Below are the code and all the weights of a small trained network. Each question names an input and a target symbol and asks about switching units off, where a switched-off unit gives its printed mean instead of its output.

import numpy as np


def w(rows, s, z=0):
    codes = np.array(rows[::2]) - 128.0
    scale = np.full(codes.shape[1], s)
    scale[-1] = z or s
    return codes * scale


def f(y):
    return np.maximum(y, 0)


def softmax(a):
    e = np.exp(a - a.max(-1, keepdims=True))
    return e / e.sum(-1, keepdims=True)


def log_softmax(a):
    a = a - a.max(-1, keepdims=True)
    return a - np.log(np.exp(a).sum(-1, keepdims=True))


def net(x, mask):
    ids = ['ΔΛΨΩβγηθμπφ'.index(c) for c in x.split()]
    T = len(ids)
    res = E[ids] + P[:T]
    r = res
    for j in range(3):
        rows = slice(3 * j, 3 * j + 3)
        q, k, v = (r @ M[0][rows].T for M in (Q, K, V))
        z = softmax(np.where(np.tri(T) > 0, q @ k.T / 3**0.5, -1e9)) @ v
        o = O[0][rows]
        res = res + np.where(mask[j], z, o[:, -1]) @ o[:, :-1]
    y = f(res @ A[0][:, :-1].T + A[0][:, -1])
    res = res + np.where(mask[3:7], y, B[0][:, -1]) @ B[0][:, :-1]
    return log_softmax(res[-1] @ U[:, :-1].T + U[:, -1])


Q, K, V, O, A, B = {}, {}, {}, {}, {}, {}
E = w([
[113,164,119,168],'Δ',
[141,150,125,105],'Λ',
[254,144,66,123],'Ψ',
[106,180,92,78],'Ω',
[43,125,80,158],'β',
[171,188,116,102],'γ',
[113,103,124,97],'η',
[126,197,205,192],'θ',
[73,112,193,176],'μ',
[183,139,157,105],'π',
[143,165,179,42],'φ',
],0.016)
P = w([
[141,92,110,255],'0',
[124,68,155,91],'1',
[101,195,158,184],'2',
[95,183,106,122],'3',
[94,105,155,84],'4',
[116,209,147,188],'5',
[121,167,80,147],'6',
[110,96,151,87],'7',
[128,212,145,196],'8',
[112,190,93,130],'9',
[146,70,137,98],'10',
[136,219,156,191],'11',
[155,174,89,139],'12',
],0.011)
Q[0] = w([
[72,148,176,148],'H0',
[55,48,158,25],'H0',
[113,250,146,197],'H0',
[164,111,52,105],'H1',
[149,161,97,100],'H1',
[142,67,96,158],'H1',
[68,137,180,88],'H2',
[138,89,205,69],'H2',
[37,154,169,155],'H2',
],0.011)
K[0] = w([
[156,70,113,104],'H0',
[165,196,214,63],'H0',
[115,147,81,192],'H0',
[49,93,60,119],'H1',
[74,129,72,136],'H1',
[133,99,139,49],'H1',
[101,126,162,85],'H2',
[149,130,252,89],'H2',
[57,115,121,123],'H2',
],0.015)
V[0] = w([
[152,56,87,219],'H0',
[55,93,28,167],'H0',
[118,136,122,242],'H0',
[134,44,86,91],'H1',
[21,92,1,210],'H1',
[50,184,225,9],'H1',
[240,199,126,204],'H2',
[192,200,17,111],'H2',
[122,65,17,172],'H2',
],0.0077)
O[0] = w([
[83,139,216,91,198],'H0',
[140,188,147,149,254],'H0',
[32,216,150,119,250],'H0',
[72,127,183,144,51],'H1',
[80,82,148,62,237],'H1',
[104,136,170,149,101],'H1',
[81,179,161,110,86],'H2',
[43,255,83,97,103],'H2',
[35,143,118,68,182],'H2',
],0.0072,0.0059)
A[0] = w([
[52,197,176,202,24],'N0',
[120,164,136,253,250],'N1',
[2,33,95,114,66],'N2',
[161,188,100,15,125],'N3',
],0.0088,0.0014)
B[0] = w([
[220,114,172,20,254],'N0',
[99,148,119,232,189],'N1',
[53,87,120,139,205],'N2',
[121,134,124,244,178],'N3',
],0.011,0.013)
U = w([
[180,128,185,1,85],'Δ',
[130,124,139,101,147],'Λ',
[121,194,66,131,131],'Ψ',
[45,192,134,200,143],'Ω',
[64,145,110,78,115],'β',
[137,143,111,121,132],'γ',
[43,99,82,195,77],'η',
[212,112,135,58,102],'θ',
[124,106,224,125,41],'μ',
[102,161,148,118,253],'π',
[125,87,143,205,146],'φ',
],0.0093,0.0057)

Each question gives the input, a string of symbols that net reads in full, and the target symbol t.
The units are the heads (3 rows each of Q, K, V and O) and the neurons (one row each of A and B). Each row of codes is followed by its name. A weight is (code - 128) times the scale printed after its matrix; where a second scale follows, it is the last column's (O, A, B and U).
mask holds one flag per unit, heads first, then neurons. A switched-off unit (its flag False) gives its mean, the last column of its rows in O or B, instead of its output. The means were averaged over made-up inputs and are rounded, as every weight is.
A unit's drop is (log p(t) with every unit on - log p(t) with that unit switched off) / (log p(t) with every unit on - log p(t) with every unit switched off).
The circuit of an input: a set's keep is (log p(t) with only the set's units on - log p(t) with every unit switched off) / (log p(t) with every unit on - log p(t) with every unit switched off). Starting from all 7 units, units are removed one at a time, each time the one whose removal leaves the highest keep (on an exact tie, the one counted first), for as long as the keep stays at least 0.8.
circuit, biggest first: the units of the circuit, biggest drop first
most important unit: the unit with the biggest drop
k most important neurons: the k neurons with the biggest drops, biggest first
which heads matter: for each layer, one digit per head in row order, 1 if its drop is at least 0.15 and else 0, layers parted by /
input φ γ γ β β Ψ φ φ φ, target Ω: 3 most important neurons => [N0, N3, N1]
input θ Ω β Δ β β φ, target Ω: which heads matter => 000
input β β η η, target η: which heads matter => 010
input β Ψ μ γ θ γ Ω γ Ω γ π θ, target Δ: most important neuron => [N0]
input β Δ β β Ω Ψ β μ β Ψ Λ Ψ, target Δ: which heads matter => 111
input β μ φ γ Ω η, target Δ: which heads matter => 100
input β β Λ, target Δ: 3 most important neurons => [N0, N1, N2]
input Ψ φ μ Ψ, target Ψ: 3 most important neurons => [N3, N0, N2]
input π β μ φ φ β Ψ Ψ, target Ω: circuit, biggest first => [N3, H2]
input θ μ φ θ μ μ μ π, target θ: circuit, biggest first => [H0, H2]
input β Ω Λ Δ γ θ β η β β μ, target φ: circuit, biggest first => [N0, H0, H2]
input β η η, target Δ: circuit, biggest first => [N1, N3]
input β φ φ β β θ μ β μ Ω, target Ω: which heads matter => 010
input β φ η φ μ φ μ, target μ: most important unit => N0
input β Λ Δ β β θ β β π β φ β, target Δ: 3 most important neurons => [N0, N3, N2]
input η μ β φ μ μ μ π η φ β, target η: which heads matter => 100
input β Ψ β β Δ β β θ β β, target β: 2 most important neurons => [N2, N1]
input β β Δ β β μ, target Δ: circuit, biggest first => [N0, H0]
input β β β Ψ β π, target Δ: 3 most important neurons => [N0, N2, N1]
input Ω π μ Ψ, target Ψ: which heads matter => 001
input β μ β β μ γ, target Δ: most important unit => H0
input Ψ Ω Ψ θ Δ β Λ μ β γ β μ η, target Ω: 2 most important neurons => [N0, N3]
